Here is a tiny trained network, its code and every weight. The questions are about switching its units off for an input and a class, where a switched-off unit gives its printed mean instead of its output.

import numpy as np


def w(rows, s, z=0):
    codes = np.array(rows[::2]) - 128.0
    scale = np.full(codes.shape[1], s)
    scale[-1] = z or s
    return codes * scale


def f(y):
    return np.maximum(y, 0)


def log_softmax(a):
    a = a - a.max(-1, keepdims=True)
    return a - np.log(np.exp(a).sum(-1, keepdims=True))


def net(x, mask):
    res = np.array(x, float).reshape(1, 4) / 4 @ E
    y = f(res @ A[0][:, :-1].T + A[0][:, -1])
    res = res + np.where(mask, y, B[0][:, -1]) @ B[0][:, :-1]
    return log_softmax(res[-1] @ U[:, :-1].T + U[:, -1])


A, B = {}, {}
E = w([
[122,30,67],'x0',
[115,182,36],'x1',
[127,129,127],'x2',
[1,104,181],'x3',
],0.0066)
A[0] = w([
[157,146,96,110],'n1',
[115,143,98,80],'n2',
[177,133,103,48],'n3',
[91,132,52,72],'n4',
[69,127,126,49],'n5',
[103,163,81,61],'n6',
[219,79,186,110],'n7',
[104,181,78,46],'n8',
[52,92,123,69],'n9',
[158,128,131,87],'n10',
[147,253,179,35],'n11',
[50,144,128,60],'n12',
[220,160,121,54],'n13',
[162,123,125,77],'n14',
[178,105,119,81],'n15',
[118,107,109,100],'n16',
[139,28,83,107],'n17',
[125,124,100,77],'n18',
[129,70,85,40],'n19',
[149,76,210,13],'n20',
[109,153,92,255],'n21',
[107,198,96,112],'n22',
[140,117,178,165],'n23',
[115,67,77,38],'n24',
[212,107,121,31],'n25',
[176,138,119,47],'n26',
[108,111,157,124],'n27',
[51,159,140,46],'n28',
[162,116,148,66],'n29',
],0.015,0.0054)
B[0] = w([
[137,98,153,179],'n1',
[160,150,145,143],'n2',
[126,97,178,166],'n3',
[219,167,130,176],'n4',
[138,125,194,163],'n5',
[178,168,152,161],'n6',
[200,121,67,217],'n7',
[206,166,146,171],'n8',
[141,91,199,197],'n9',
[136,128,153,145],'n10',
[37,246,122,238],'n11',
[145,99,192,185],'n12',
[105,69,195,219],'n13',
[124,124,161,147],'n14',
[124,110,174,167],'n15',
[121,149,138,146],'n16',
[68,208,122,226],'n17',
[136,153,133,137],'n18',
[96,197,152,165],'n19',
[254,205,149,173],'n20',
[145,41,41,253],'n21',
[205,131,129,203],'n22',
[148,112,74,189],'n23',
[101,211,155,172],'n24',
[112,110,221,184],'n25',
[121,106,175,159],'n26',
[129,82,121,167],'n27',
[120,124,210,183],'n28',
[165,137,151,141],'n29',
],0.032,0.006)
U = w([
[166,112,215,88],'0',
[124,236,155,107],'1',
[189,142,142,251],'2',
[253,167,138,62],'3',
[143,83,67,107],'4',
],0.0079,0.015)

Each question gives the input, the list of numbers given to net, and the class t.
The units are the neurons (one row each of A and B). Each row of codes is followed by its name. A weight is (code - 128) times the scale printed after its matrix; where a second scale follows, it is the last column's (A, B and U).
mask holds one flag per neuron, in row order. A switched-off neuron (its flag False) gives its mean, the last column of its row in B, instead of its output. The means were averaged over made-up inputs and are rounded, as every weight is.
A unit's drop is (log p(t) with every unit on - log p(t) with that unit switched off) / (log p(t) with every unit on - log p(t) with every unit switched off).
The circuit of an input: a set's keep is (log p(t) with only the set's units on - log p(t) with every unit switched off) / (log p(t) with every unit on - log p(t) with every unit switched off). Starting from the 12 units with the biggest drops (on a tie, the unit counted first), units are removed one at a time, each time the one whose removal leaves the highest keep (on an exact tie, the one counted first), for as long as the keep stays at least 0.8.
circuit, biggest first: the units of the circuit, biggest drop first
most important unit: the unit with the biggest drop
k most important neurons: the k neurons with the biggest drops, biggest first
drop when u is switched off: that unit's drop, to one decimal
input [-6,7,6,-8], class 0: most important unit : n13
input [0,-6,4,-4], class 3: 3 most important neurons : [n7 n20 n11]
input [-1,-2,-4,-5], class 0: circuit, biggest first : [n13 n25]
input [-6,-5,-6,0], class 1: 3 most important neurons : [n11 n21 n22]
input [-8,7,1,8], class 0: 3 most important neurons : [n12 n28 n17]
input [-7,-8,-1,1], class 3: 4 most important neurons : [n20 n7 n17 n23]
input [2,8,6,-6], class 3: 2 most important neurons : [n4 n8]
input [6,8,-7,-3], class 3: 4 most important neurons : [n4 n11 n21 n8]
input [-6,5,0,1], class 1: 2 most important neurons : [n11 n7]
input [-6,-8,-8,-8], class 0: 3 most important neurons : [n13 n25 n26]
input [6,-2,-5,-6], class 0: 2 most important neurons : [n11 n25]
input [1,-5,1,4], class 3: 3 most important neurons : [n20 n13 n11]
input [5,-8,-6,-6], class 3: 3 most important neurons : [n7 n20 n11]
input [7,-6,6,-3], class 1: circuit, biggest first : [n17]
input [-6,8,0,2], class 3: 3 most important neurons : [n22 n8 n21]
input [-3,6,1,6], class 0: 2 most important neurons : [n28 n12]
input [-3,6,5,8], class 0: 2 most important neurons : [n28 n12]
input [4,7,6,-1], class 3: 2 most important neurons : [n4 n11]
input [7,-4,-1,6], class 1: drop when n19 is switched off : 0.1
input [7,5,-5,-2], class 1: drop when n24 is switched off : 0.1
input [-3,-5,-3,2], class 3: circuit, biggest first : [n20]
input [-7,-4,-4,2], class 1: drop when n11 is switched off : 0.9
input [6,2,4,0], class 1: drop when n17 is switched off : 0.2
